Each row has a class, written as a number after it.
[  5  -4  -1  14   3   3  -3  15  13  29  24 -17   6  -8 -27 -13  20  44
   1 -15  -6  -3   7 -13   0  11   5  42  10  12  11 -16 -27  -6]	11
[ 39  29  -1 -27  14 -44  19  34  24   8 -10 -37  -9  -3 -26 -22   1  61
   6  -7 -55 -14 -41  22  14  36  26  17   5 -27   5   9 -23 -26]	7
[ 35 -25  12 -11   6   1 -24 -23 -16 -13   8   8  -3  -2  30  -7  31   5
 -18 -11  36 -13  23  12  39  13 -22  11  14  30  -1  13 -18 -22]	10
[ -5   5  11 -21  -1 -19 -25  28 -40  26 -32  12  -7  47  67 -25   9 -20
  -1  16  23   6 -14 -21  30   0  34 -19 -51 -43  21   8 -29 -15]	0
[ 20  67  32 -15  31 -14   7  71  34 -30 -19  -7 -33  20  11  24  75  32
 -19   7  -1 -18  21  10   1  -5  -9 -12 -50 -43   5  42 -31  -8]	3
[  8  32  -2  12  17 -15   7  -4  -3   0 -54 -31 -30  29   7  51   9  24
   5 -27 -40  15  -5  39 -10  -3   4  11   7   6 -13 -13 -27  13]	12
[ -5 -11 -37 -11 -14  13  35  16  50  12  16  14  38   5  -9 -37  17  22
 -76   4  -1  -9 -29 -35 -14 -16 -11  22  -1  -1  20 -14  20 -11]	10
[-43   8  18 -16   8  18   6  -1  21  22 -13  -8 -13  19 -44  29 -14 -10
 -20 -17  24 -16  15 -21 -28 -26   3  39 -12 -21   6 -24  15  -3]	10
[ 22  63  26  10   7  -5 -23  20  37 -12   4  25 -12   6 -18 -27  36  48
  52 -12 -23  16  -4  38   3   8   5 -18   0  20  10  33 -55 -18]	12
[ -7   5  -4  46 -14   2 -19  38 -35 -17  14  10  45  18 -16 -22  26  63
  40 -16  31  38  33  12  12  56 -21 -23  55  28  -7  24  -7  -4]	7
[ -1  16   0 -31 -17 -20 -50  30   4 -42  28  46   0   2 -44 -26  16  17
 -34 -11  65  32  32  35  19 -19  -3 -58 -13  -9  -3  40   4  19]	4
[ 31  34  25 -14  21  18  51  27 -16 -10 -33 -65 -58   2  50  43  28   4
  -5  12 -27 -71   7 -23  26   2  -2  18 -14  -5  20 -19 -31  23]	8
[-21   7  -9  -9  -6   1   5  20  27  11  -3 -10 -26  25 -47   4 -34   7
  16 -20 -41 -12  -7 -16 -32 -17   8  28  13  -8  26  15  25 -10]	10
[ 22  -6  20 -28   9  29  50 -10  39  -8   3 -47 -42   0  35 -11  28 -27
  66  -4 -20  -5   4  -7   6   2  13   5 -22  27 -27 -18 -31   8]	1
[-30 -28 -14 -15   5   7  15  20  12  37  18 -18  16 -26  18   9 -21   1
  27 -24 -16  -4   2 -21  -8 -41  53  48   0 -13   8  32   4   0]	11
[ 10 -24 -27 -18 -24 -74 -16   1  20 -11  51 -13  39  -1 -40 -24 -68  12
   0 -18  15  29   6 -12 -15  52 -29 -18  64  16  20   1   7  34]	7
[-26  28  16   6   1 -44  -4  17  41 -29  12  52  28 -16   3 -13 -42  10
  25  14  27  -3 -43   2  14  -8   6 -19 -10  13 -14  22  18  -5]	8
[  4  11  41  25  32   3 -50 -56  27  20  19  17 -21 -32   3 -30  15   6
  82 -14 -50   2  23  23  13  33  20  21   8  37 -19  25 -54 -44]	3
[  3  29   3  24  28  -1 -27 -49  19  16 -26   1  32  -8  28 -51  23 -38
  -6 -15  10   0   5  15  22  -4 -17  16 -25   6   1  -6 -38 -38]	2
[ 26  -5  -3   1  11 -23 -47  -6   1  17  22  -5  30 -24  12   0  18  -6
 -23  -8  13  47  28  12  21  16  -8   8  -5  34  -3  19 -38 -11]	11
[-18  28   7   6  23   0  53   4  48   1  21   4  32 -14  39   2   6   1
  18  30  13  -9 -13 -50 -12 -46   7  22 -46   2 -21  -6  16   8]	1
[-32 -65  -4  43 -23  11  28 -61 -19 -19  23  -9 -15  26  -2  61  -7 -21
  50   8   5 -15  17  -2 -24 -64   7  31   7  12 -30  -4  45  34]	0
[-17  -6  44  -6  14 -28 -16 -40  43  10  45   3  15 -13 -43  28  14   2
  23  -2  83  24  38  27  -2 -40  20  17 -48 -14 -18   7 -17   3]	9
[-11  16  39 -21  55  -5   5 -22  89  19  22   3 -50 -20 -33 -25  -3  -5
   0  -4 -35 -10  10  -5 -26  -4   5   0  -7  10  -4   5 -38   2]	9
[-47  57  27  23 -13  24  -7  43 -47 -39 -27   7 -23   1 -12  25 -51  26
  19 -22  34 -17 -21  22  19  20  11 -29  -8 -18  -2  -8  17  12]	8
[  6  -2  12   9   7   2   4 -64  12  -9  20  -3  12  -7 -13  31  -1  40
  51  29  -6 -61  13   6   8  38 -29  13  29  39 -12   5  11  19]	1
[  3  36  32 -18 -17  42  13  46  16 -26  41  33 -20  -2  -1  10  15  27
  -8   8  35 -25  -5 -45  -9  47 -18 -26  -9  15  29 -34 -19  36]	1
[  7 -25 -15   9  41  15  29 -27   7  18 -35 -22  19   1  24   2  54 -32
 -32 -31  22  10  16   2  -7 -71  -3  12 -26 -50 -17  28  23 -14]	10
[-11 -35  20 -16 -32 -24   1 -44  61 -19  84  25   2   6 -59 -61 -51 -22
  17  14  49 -52   0 -48 -25 -27  -5  16  13  -2  14 -58   4  31]	7
[ 41  24  19  24   7 -12  -8 -26  -4   9 -10  24 -15   6  49 -23  26   2
  17  17 -29 -20 -33  -1  11 -13  17   0 -20 -12  20 -14 -36  -3]	0
[-42  27 -23   5  11 -19 -17   6  13 -14 -14  -8   5   7 -43 -22 -28  26
 -14 -18  -3  23  43  14   1  -5 -34 -20  43  37 -13  23  24  13]	4
[-17  -5 -12  27  21 -35  -5  27 -25 -29  -9  34 -39  40  28  65  14  17
 -54  24 -13 -12  27  -5  -2 -54  -9  23 -29  31 -27  12  18  32]	5
[ 28   9  13   0  25 -93 -67  30   3  -1 -18  30 -12  -7 -14 -15  -3 -15
 -22   1 -40  86  32   7 -32  -7  -8  10  36  55 -11   2 -39   9]	3
[-13  -6  16  -6 -12  11  -2  13 -13  -5   8  37 -23 -15  17  18   9  16
  14  -3   1  -8  31  16  -9 -15  35  22  21  49 -19 -40 -29  49]	5
[-38  15 -16  -8  17 -36   8  13  18 -35 -13 -12  15   1  42   6 -61  15
 -29  15  19 -26   6   1  28  -9 -30  14  27  28 -10  16  25   8]	6
[  2   5 -35  19  -7 -43  13 -17 -21   0 -42 -29  69   3  26  23 -12  34
 -14  -9  33  11  13  12   8 -12 -33  11  32  22  11 -12  21  42]	1
[  6  -7  -2  20 -36  26  -7 -10 -25  -8  -9  -1   2  21  25   8  46  31
   4   9  -5 -12  18  33  28 -16  13   7   3  26  15   4 -34  14]	0
[  6  32 -11  12   7  11 -27  -1  -1 -15   6  -8  14  -1  12   4   6 -16
 -31  16   2  -6  37   8 -12  -5 -16 -30 -13 -12  -5  17 -12  35]	11
[-31  11   8   6  54 -50 -48 -98  47  21 -17  78  60 -41  51   6 -21  24
 -87  10  26 -33 -38  17  51 -49   6  34 -51  22 -15   3 -18 -12]	1
[  0  44   7   8  34 -47   3 -23  52   3  -7 -30  30 -10   5 -55   5 -24
  22 -26  29   1  21  10 -13 -49  -8  20 -20 -31  -4 -12 -37  12]	2
[-10   0  21   4  21  10  -1  34 -63  -4 -16  -3 -64  26  -6 -25   1 -20
   6  11  11 -12  44 -22 -13  -5  -6  -2  -2   5 -27 -32   8  16]	5
[-29  15  16  -7   3  23  27  31  39 -19  24  -2 -34   5  17  18 -19 -10
  25 -34  14   6  -4 -42  -4  -3 -11  -7 -21  24  20   4  -2  13]	1
[ 19  10  21  17   5   0 -54  15 -54   3 -41  57 -17 -17  20 -21   3 -19
 -22   6 -15  18 -12   3  10 -13  29 -18  10  19  10 -18 -34  17]	8
[-36 -20 -17 -62 -25 -16  40  50  41   5 -41 -54   1  53 -32   6  -6  54
  41 -10  11  -4 -12  53  26  66  10  -7  20   8   2  44  17 -35]	9
[ 17   6 -28  10 -32 -32   2   7  27 -22   7  24  44   8  10  15 -19   5
  45   5  17  25 -38  27 -12  12  15 -21  10 -28   6   2  28  20]	6
[-15 -23   1  47   0  14 -10  18 -33 -37  10  43 -10   0  27 -28   7 -13
  29  -8  -4   3  12 -12 -22 -53  14  27  30  37 -29  -8  -3  18]	2
[ 31 -31  13  17  -7 -15 -52 -14  -4   9  74  35 -29  16 -36 -55  19 -11
  39  40 -37  10  24 -37 -10  -2  -6 -11   4  25  25  47 -20 -10]	0
[ 28  40  10  21  13  -8   1 -34  -3   9  37   7   5 -31 -47  36 -25  -6
   6  18 -23   5 -23 -16 -40  13 -16   5  -3 -16   4  -5  29  -6]	12
[ 22  52   3  33   3   3 -29   8  -9  -2 -11  24 -25  -9  -8   9  15   4
  -9 -40 -12  42   1   0   7 -13  -8  -9  -3  18  34  -9  -4  -9]	4
[ 10 -15  13 -43  36   6  31  34 -36   8 -34 -60 -36   2  12  -3  57  -3
 -14  10  -7 -42  25  13   9 -54  49  59 -40 -53 -40   4 -27  -4]	2
[ 32  -5  17 -62 -23 -21  -5  42  42 -20   5  44   3 -10  30 -43  16 -30
   0   7  19   5   7  -8 -14 -55  27   8  26  32  19  -5 -34  22]	10
[ 28  17  21  43 -19 -12 -18  34 -53 -15 -13   5 -52  23 -12  18  25  21
  28 -22   7  16  37   9  10 -20 -15  40  14  65  27 -38 -18   3]	5
[  4  34  15  -2  29 -41  43  32  -2 -17 -19 -46 -35  -1 -26  30 -27   9
  -7  16 -37   8 -14  -7 -20   9 -36  16  21  17 -19  -1  32  -8]	0
[ -1  13   4  27  34  47  12 -16 -23  25 -16 -31  -9  -3 -21  37  51  -8
 -18 -20  -7  14  42  -5 -21 -24 -20   3  -3 -16   7  23  -3  -2]	12
[-36  -7  16 -12   5  -6  19  46  25 -25  15  22 -10  30  22  26   9 -23
  17  27  11   3  50 -46 -38  -7 -37 -25  46  46   0  32   1  49]	0
[-58 -93  12  26  -3 -10 -47 -29 -44  24  16  84  34   5   4   8   9  21
  48 -17  47  35  24  10  -9 -25  40   1  54  18 -34  27  -1  29]	0
[ 49   8   0 -15 -13  11  17   9 -29  15 -13 -71 -18  13 -30 -32  39 -11
  54  -8 -10 -47  15   7  -2  -4  12  33  -8 -58  42   2 -12 -13]	2
[ 15  61  46  -8  25   7  -5  33  56  -5   3  91  -4 -57  23   3  61  33
  37 -23  -2  28 -27  25  10 -41  57  -2 -16  14 -14  15 -37 -17]	4
[ -6  17  17  49  30 -29  -8 -40  10 -18 -13   0 -21 -37 -44   6 -35  21
   8 -24 -33   7 -16  38  -4 -21  -8  11  26  33 -35 -18  -2  18]	8
[  0  11   2   1  14 -21  -3  18  23   0  16   7   6 -10 -21  21  32  21
   0  14 -28  -1   9   7 -20 -30  24  19 -32 -35  -7  50  10 -11]	3
[-18  -2  14  23 -19  24 -23   1 -36   5  35 -12  -1  28 -37   5  -3  30
  40  14   5 -10  39 -16   1  48   7  13  14   8  -4 -14 -13   1]	7
[ 19 -52 -18   3  35 -12 -45 -33   0  18 -19  -2 -43  26  -9 -48  14 -42
 -26  -6 -60  10  32 -13  -5  26 -24 -54  31  14   7  25 -39  35]	8
[  9  12  15 -39 -16  -6 -12  24  17 -17  11   5 -15  -4  30 -29  -5  11
  21  16 -11   1  20  -5  16   4  15   3  12  69   4 -12 -55  31]	1
[ -3 -11  38  31  10 -22 -68 -51 -16 -53  48  59 -18   7 -21 -54 -23  18
  19  13  39 -40  18  24  23 -18   4 -19   1   4 -43  -2 -19  12]	7
[-36 -10   4  16 -27   4 -17  14   8 -22  -2  -2   1  20 -63 -27 -10  29
  26  18  24  -3  35  20   5 -34  -7  40  41  49  -5 -12  10  -4]	6
[ 11   4  38   7  34  -4  24  48  32 -26  -1  38 -45 -15 -19   5  23   6
  12  -5  12   4 -34 -12 -16 -37   5  23   5  -7 -15 -11  16 -16]	6
[ 28  28  23  16  -4 -58  -5  63  27 -31  14  20 -41  39  29   5 -11  46
 114 -56  -9  23 -30   0   6   1  11  16  17  19  26  37 -16 -25]	10
[-38   7  14  -5  43 -65  -2  -2  62  18   1  20   9 -33 -11 -11 -34 -20
 -66 -12   0  32  -4 -35 -27 -59  -4  57 -13  19 -11 -23  -2 -15]	3
[ 17   2   3   2   6 -12   7 -18   7  -8  35  15  52 -42  15   7   1 -26
  21  -6  43  -2  -5  -9  -8  41 -29   4  23   2   1  10  15  -8]	2
[-12 -36   9 -23  11 -10  23   4 -39   3 -21 -28   6  -4 -23  40   8  -2
 -11  11  45  -5  38 -15 -15 -50  -1  35   9   1 -21 -13  31  37]	1
[  5  44  10 -17 -20  24 -23 -46  25 -26   0  16 -75   9 -59  38 -29   5
  47  19 -84 -77 -10  37 -13 -13  31  -4  -3  -7  11   9  21  19]	4
[ 15   5 -11  18  19 -16  22  20 -27  17  -2 -49  30  -9  26   5  33   9
  38  13  18  17  35   1   3 -80  42  35 -31 -66  -8  31   9  12]	6
[ -4  31 -16  -9   1 -37 -26  26  46   6 -20  29   0  11 -18  11  -9  -1
  54   0 -96   1 -22  29 -45 -26  52  14   4 -18  16  56 -17  13]	2
[-37  11 -11  39  -2   0 -10 -17 -38 -15 -12   7   5  -1 -42 -17 -27  34
   9 -28  36  21   5  22   9 -14  -6  -2  20   5 -37 -24  50  -3]	4
[-27 -21  12  -1  39   0 -24  50 -69   1 -25  32  -2   9   7  -2  -7 -34
 -65   3  30  56  36 -40 -36  20  -6 -35  37  -6 -49 -26   5  34]	7
[ -2  51  -8 -12 -10 -35  -6  14  59  -5 -21  30  21  -4   5  29 -24   1
 -56  21 -26  -6 -53   1  11  17 -11 -10 -22  23  37   1  -8  -1]	8
[  9   0   4  18 -22   7 -23  27  -2 -55  35  41   6   3 -73 -53   5  25
 -15  -9  37   6  -9  24   2   9 -24 -46  15  -9   0  27  27 -13]	7
[-38 -11 -20 -35  -2   8  -4  44 -28   8  28  17 -11   2  36 -19 -36 -13
 -11  13  -5   2  33 -30  -5  33  20 -27   2  14 -12  16   2  32]	5
